Below are the code and all the weights of a small trained network. Each question names an input and a class and asks about switching units off, where a switched-off unit gives its printed mean instead of its output.

import numpy as np


def w(rows, s, z=0):
    codes = np.array(rows[::2]) - 128.0
    scale = np.full(codes.shape[1], s)
    scale[-1] = z or s
    return codes * scale


def f(y):
    return y / 2 * (1 + np.tanh(0.7978845608 * (y + 0.044715 * y**3)))


def log_softmax(a):
    a = a - a.max(-1, keepdims=True)
    return a - np.log(np.exp(a).sum(-1, keepdims=True))


def net(x, mask):
    res = np.array(x, float).reshape(1, 8) / 4 @ E
    y = f(res @ A[0][:, :-1].T + A[0][:, -1])
    res = res + np.where(mask, y, B[0][:, -1]) @ B[0][:, :-1]
    return log_softmax(res[-1] @ U[:, :-1].T + U[:, -1])


A, B = {}, {}
E = w([
[119,132,136,131,138,135,133],'x0',
[128,137,130,114,135,129,137],'x1',
[110,112,128,123,145,131,121],'x2',
[141,139,136,127,105,123,131],'x3',
[130,121,126,113,133,131,125],'x4',
[110,137,143,131,132,134,133],'x5',
[223,119,254,110,189,118,41],'x6',
[80,239,59,132,188,72,25],'x7',
],0.0058)
A[0] = w([
[165,155,203,101,131,166,63,24],'n0',
[60,118,20,128,77,147,178,64],'n1',
[189,119,228,160,157,98,42,164],'n2',
[196,158,235,78,138,72,67,83],'n3',
[112,115,99,105,91,189,160,11],'n4',
[90,148,87,146,94,115,107,3],'n5',
[129,240,81,172,184,83,63,71],'n6',
[170,76,191,165,105,192,253,67],'n7',
[128,184,42,130,194,99,40,54],'n8',
[89,149,63,87,95,133,185,36],'n9',
],0.006,0.0052)
B[0] = w([
[109,53,215,232,247,74,213,132],'n0',
[166,96,120,249,199,146,195,187],'n1',
[165,164,67,195,169,166,170,255],'n2',
[96,158,103,200,189,133,228,199],'n3',
[191,83,212,156,223,47,205,107],'n4',
[209,71,213,190,204,42,218,102],'n5',
[118,11,229,50,94,82,94,184],'n6',
[132,91,211,26,71,45,32,218],'n7',
[132,36,255,79,99,81,136,170],'n8',
[227,72,100,203,199,28,157,132],'n9',
],0.0074,0.0041)
U = w([
[121,23,224,29,100,20,71,50],'0',
[121,158,48,99,121,191,95,246],'1',
[131,135,58,254,213,100,227,2],'2',
[127,215,52,91,94,164,86,197],'3',
],0.007,0.0061)

Each question gives the input, the list of numbers given to net, and the class t.
The units are the neurons (one row each of A and B). Each row of codes is followed by its name. A weight is (code - 128) times the scale printed after its matrix; where a second scale follows, it is the last column's (A, B and U).
mask holds one flag per neuron, in row order. A switched-off neuron (its flag False) gives its mean, the last column of its row in B, instead of its output. The means were averaged over made-up inputs and are rounded, as every weight is.
A unit's drop is (log p(t) with every unit on - log p(t) with that unit switched off) / (log p(t) with every unit on - log p(t) with every unit switched off).
The circuit of an input: a set's keep is (log p(t) with only the set's units on - log p(t) with every unit switched off) / (log p(t) with every unit on - log p(t) with every unit switched off). Starting from all 10 units, units are removed one at a time, each time the one whose removal leaves the highest keep (on an exact tie, the one counted first), for as long as the keep stays at least 0.8.
units of the circuit, in order: the units of the circuit, biggest drop first
unit that matters most: the unit with the biggest drop
k most important neurons: the k neurons with the biggest drops, biggest first
drop of u: that unit's drop, to one decimal
input [2,-1,0,-6,3,5,6,2], class 2: units of the circuit, in order => [n3; n2]
input [1,-7,1,0,4,-4,-8,-4], class 2: units of the circuit, in order => [n1]
input [-5,6,-7,0,0,6,-3,8], class 0: 2 most important neurons => [n6; n8]
input [-1,1,4,-4,3,6,-3,6], class 0: units of the circuit, in order => [n6; n8]
input [-2,-4,7,-2,-8,-1,8,-5], class 2: units of the circuit, in order => [n2; n3]
input [5,-5,-8,1,2,8,-7,-8], class 0: 2 most important neurons => [n7; n2]
input [-2,1,-5,-8,-6,-4,-4,7], class 0: units of the circuit, in order => [n6; n8]
input [-7,-6,-2,-4,-1,-2,-7,8], class 0: units of the circuit, in order => [n6; n8]
input [-6,0,2,-6,8,0,1,5], class 0: units of the circuit, in order => [n8; n6]
input [3,-2,-2,7,4,0,8,5], class 2: 3 most important neurons => [n3; n2; n0]
input [6,3,1,-4,-6,-1,2,5], class 0: 4 most important neurons => [n6; n8; n1; n3]
input [1,-3,4,-1,4,1,-4,4], class 0: 2 most important neurons => [n2; n8]
input [0,-6,0,7,-6,-5,-7,-1], class 2: 2 most important neurons => [n1; n9]
input [-6,5,4,4,-6,0,-7,2], class 2: unit that matters most => n1
input [0,-1,-5,2,5,-5,-6,0], class 2: 4 most important neurons => [n1; n7; n9; n6]
input [4,2,2,7,-4,2,4,-1], class 2: 3 most important neurons => [n7; n3; n2]
input [2,-6,-3,-7,6,-6,0,6], class 0: drop of n6 => 0.4
input [-2,5,-3,-4,8,2,-3,5], class 0: drop of n6 => 0.4
input [7,7,-3,-5,6,0,4,6], class 0: drop of n1 => 0.1
input [6,-8,4,-4,-2,3,5,8], class 0: units of the circuit, in order => [n6]
